Below is a small trained network, with its code and all its weights. Each question gives an input and a target symbol and asks what happens when units are switched off, that is, made to give their printed mean instead of their output.

import numpy as np


def w(rows, s, z=0):
    codes = np.array(rows[::2]) - 128.0
    scale = np.full(codes.shape[1], s)
    scale[-1] = z or s
    return codes * scale


def norm(h):
    return h / np.sqrt((h * h).mean(-1, keepdims=True) + 1e-5)


def f(y):
    return np.maximum(y, 0)


def softmax(a):
    e = np.exp(a - a.max(-1, keepdims=True))
    return e / e.sum(-1, keepdims=True)


def log_softmax(a):
    a = a - a.max(-1, keepdims=True)
    return a - np.log(np.exp(a).sum(-1, keepdims=True))


def net(x, mask):
    ids = ['αβγδεηθλξσω'.index(c) for c in x.split()]
    T = len(ids)
    res = E[ids] + P[:T]
    u = 0
    for l in range(2):
        q, k, v = (norm(res) @ M[l].T for M in (Q, K, V))
        z = softmax(np.where(np.tri(T) > 0, q @ k.T / 4**0.5, -1e9)) @ v
        res = res + np.where(mask[u], z, O[l][:, -1]) @ O[l][:, :-1]
        u += 1
        y = f(norm(res) @ A[l][:, :-1].T + A[l][:, -1])
        res = res + np.where(mask[u : u + 8], y, B[l][:, -1]) @ B[l][:, :-1]
        u += 8
    return log_softmax(norm(res)[-1] @ U[:, :-1].T + U[:, -1])


Q, K, V, O, A, B = {}, {}, {}, {}, {}, {}
E = w([
[122,37,71,167],'α',
[61,142,167,133],'β',
[68,2,91,83],'γ',
[119,136,45,90],'δ',
[163,161,155,163],'ε',
[133,87,172,131],'η',
[199,117,75,108],'θ',
[132,103,172,126],'λ',
[140,139,227,115],'ξ',
[124,86,149,155],'σ',
[149,197,116,114],'ω',
],0.024)
P = w([
[109,13,254,64],'0',
[120,43,181,67],'1',
[117,64,158,83],'2',
[114,99,145,79],'3',
[116,101,122,114],'4',
[97,125,114,119],'5',
[103,148,111,134],'6',
[98,170,89,141],'7',
[80,168,69,156],'8',
[86,150,105,130],'9',
],0.0078)
Q[0] = w([
[184,254,114,219],'0.h1',
[147,47,172,165],'0.h1',
[75,127,93,168],'0.h1',
[135,147,175,98],'0.h1',
],0.0099)
K[0] = w([
[30,90,170,117],'0.h1',
[168,222,2,240],'0.h1',
[108,29,108,30],'0.h1',
[189,70,117,133],'0.h1',
],0.0078)
V[0] = w([
[156,152,111,117],'0.h1',
[188,67,163,3],'0.h1',
[144,130,95,209],'0.h1',
[69,151,69,171],'0.h1',
],0.0065)
O[0] = w([
[128,135,12,120,100],'0.h1',
[40,45,140,69,252],'0.h1',
[102,1,56,119,80],'0.h1',
[130,184,143,36,20],'0.h1',
],0.0051,0.0036)
A[0] = w([
[156,122,169,147,102],'0.n1',
[206,119,132,109,4],'0.n2',
[105,98,128,137,96],'0.n3',
[151,249,197,76,252],'0.n4',
[153,160,130,49,112],'0.n5',
[109,81,50,102,196],'0.n6',
[84,217,110,75,153],'0.n7',
[182,112,13,154,201],'0.n8',
],0.012,0.0026)
B[0] = w([
[133,124,171,254,187],'0.n1',
[137,231,197,102,143],'0.n2',
[187,140,151,140,178],'0.n3',
[125,53,48,138,253],'0.n4',
[221,25,106,119,157],'0.n5',
[160,101,191,59,214],'0.n6',
[124,65,58,101,183],'0.n7',
[142,198,222,137,193],'0.n8',
],0.007,0.0063)
Q[1] = w([
[131,89,78,177],'1.h1',
[136,128,130,179],'1.h1',
[61,203,45,95],'1.h1',
[111,2,227,175],'1.h1',
],0.012)
K[1] = w([
[121,99,96,160],'1.h1',
[119,179,123,166],'1.h1',
[119,9,141,136],'1.h1',
[88,210,50,129],'1.h1',
],0.016)
V[1] = w([
[1,123,175,112],'1.h1',
[160,84,64,66],'1.h1',
[210,186,188,147],'1.h1',
[207,112,158,67],'1.h1',
],0.0094)
O[1] = w([
[41,163,186,107,254],'1.h1',
[117,221,138,169,16],'1.h1',
[141,102,175,148,33],'1.h1',
[254,177,198,60,235],'1.h1',
],0.012,0.00086)
A[1] = w([
[90,71,110,136,216],'1.n1',
[118,178,130,130,88],'1.n2',
[106,224,198,248,155],'1.n3',
[215,146,156,150,109],'1.n4',
[148,107,122,188,121],'1.n5',
[121,47,161,156,253],'1.n6',
[180,170,94,91,206],'1.n7',
[142,138,76,78,95],'1.n8',
],0.014,0.0064)
B[1] = w([
[153,215,83,135,210],'1.n1',
[146,177,136,101,130],'1.n2',
[100,67,53,72,162],'1.n3',
[133,63,94,74,167],'1.n4',
[182,163,89,102,164],'1.n5',
[151,251,57,96,253],'1.n6',
[45,64,114,81,161],'1.n7',
[66,60,170,124,141],'1.n8',
],0.011,0.014)
U = w([
[139,183,102,9,242],'α',
[142,147,103,108,242],'β',
[149,178,128,141,127],'γ',
[31,205,115,150,88],'δ',
[251,87,227,110,98],'ε',
[150,188,233,120,2],'η',
[96,39,169,56,85],'θ',
[253,182,60,215,44],'λ',
[156,198,231,149,49],'ξ',
[136,172,212,130,46],'σ',
[113,5,29,161,53],'ω',
],0.011,0.0055)

Each question gives the input, a string of symbols that net reads in full, and the target symbol t.
The units are the heads (4 rows each of Q, K, V and O) and the neurons (one row each of A and B). Each row of codes is followed by its name. A weight is (code - 128) times the scale printed after its matrix; where a second scale follows, it is the last column's (O, A, B and U).
mask holds one flag per unit, layer by layer, with each layer's heads first. A switched-off unit (its flag False) gives its mean, the last column of its rows in O or B, instead of its output. The means were averaged over made-up inputs and are rounded, as every weight is.
A unit's drop is (log p(t) with every unit on - log p(t) with that unit switched off) / (log p(t) with every unit on - log p(t) with every unit switched off).
The circuit of an input: a set's keep is (log p(t) with only the set's units on - log p(t) with every unit switched off) / (log p(t) with every unit on - log p(t) with every unit switched off). Starting from the 12 units with the biggest drops (on a tie, the unit counted first), units are removed one at a time, each time the one whose removal leaves the highest keep (on an exact tie, the one counted first), for as long as the keep stays at least 0.8.
units of the circuit, in order: the units of the circuit, biggest drop first
k most important neurons: the k neurons with the biggest drops, biggest first
k most important neurons of layer l: the k neurons of layer l with the biggest drops, biggest first
drop of u: that unit's drop, to one decimal
input ε ε ξ ε α β σ α σ α, target δ: units of the circuit, in order	1.h1, 0.n8, 0.n4
input α θ λ η β λ, target δ: 2 most important neurons of layer 0	0.n6, 0.n5
input ε η θ δ β β, target δ: units of the circuit, in order	1.h1, 1.n6
input β ε θ ε ε α ε α α ξ, target λ: most important neuron of layer 0	0.n6
input η γ ε θ θ α, target ε: units of the circuit, in order	1.h1, 0.n8, 0.n6
input γ ε β ε ε θ α η, target ε: units of the circuit, in order	1.h1, 0.n8
input ω λ δ ω β α σ ε α, target λ: units of the circuit, in order	1.h1, 0.n8
input η α β η, target δ: units of the circuit, in order	1.h1, 0.n6
input η β θ θ α θ δ ξ ω, target ω: units of the circuit, in order	1.n6, 0.n4, 1.n8
input η θ λ λ δ θ α α, target ε: 3 most important neurons of layer 0	0.n6, 0.n8, 0.n2
input σ η α ε, target λ: 2 most important neurons	0.n1, 0.n4
input γ σ θ η ε η λ θ ω η, target ω: 2 most important neurons of layer 0	0.n6, 0.n7
input δ ω ξ ω θ σ η ε η, target λ: 2 most important neurons	0.n6, 0.n5
input α ω ε ε η, target λ: most important neuron	0.n5
input λ ξ λ σ α ε σ θ σ, target ε: 2 most important neurons of layer 0	0.n4, 0.n8
input σ ξ θ ε ω σ, target ω: 3 most important neurons of layer 1	1.n6, 1.n1, 1.n3
input α θ σ, target ε: drop of 1.h1	1.0
input σ σ ω η, target ω: 3 most important neurons of layer 1	1.n6, 1.n3, 1.n1
input ξ σ ε σ γ η β β η, target δ: drop of 1.h1	0.9
input θ λ σ β λ σ η β λ, target δ: drop of 1.h1	0.8
input ξ β β β ξ, target δ: most important neuron of layer 0	0.n6
input α θ β, target δ: 3 most important neurons of layer 0	0.n6, 0.n5, 0.n8
input σ ε σ θ θ ε δ γ β ξ, target δ: 3 most important neurons	0.n6, 0.n5, 0.n4
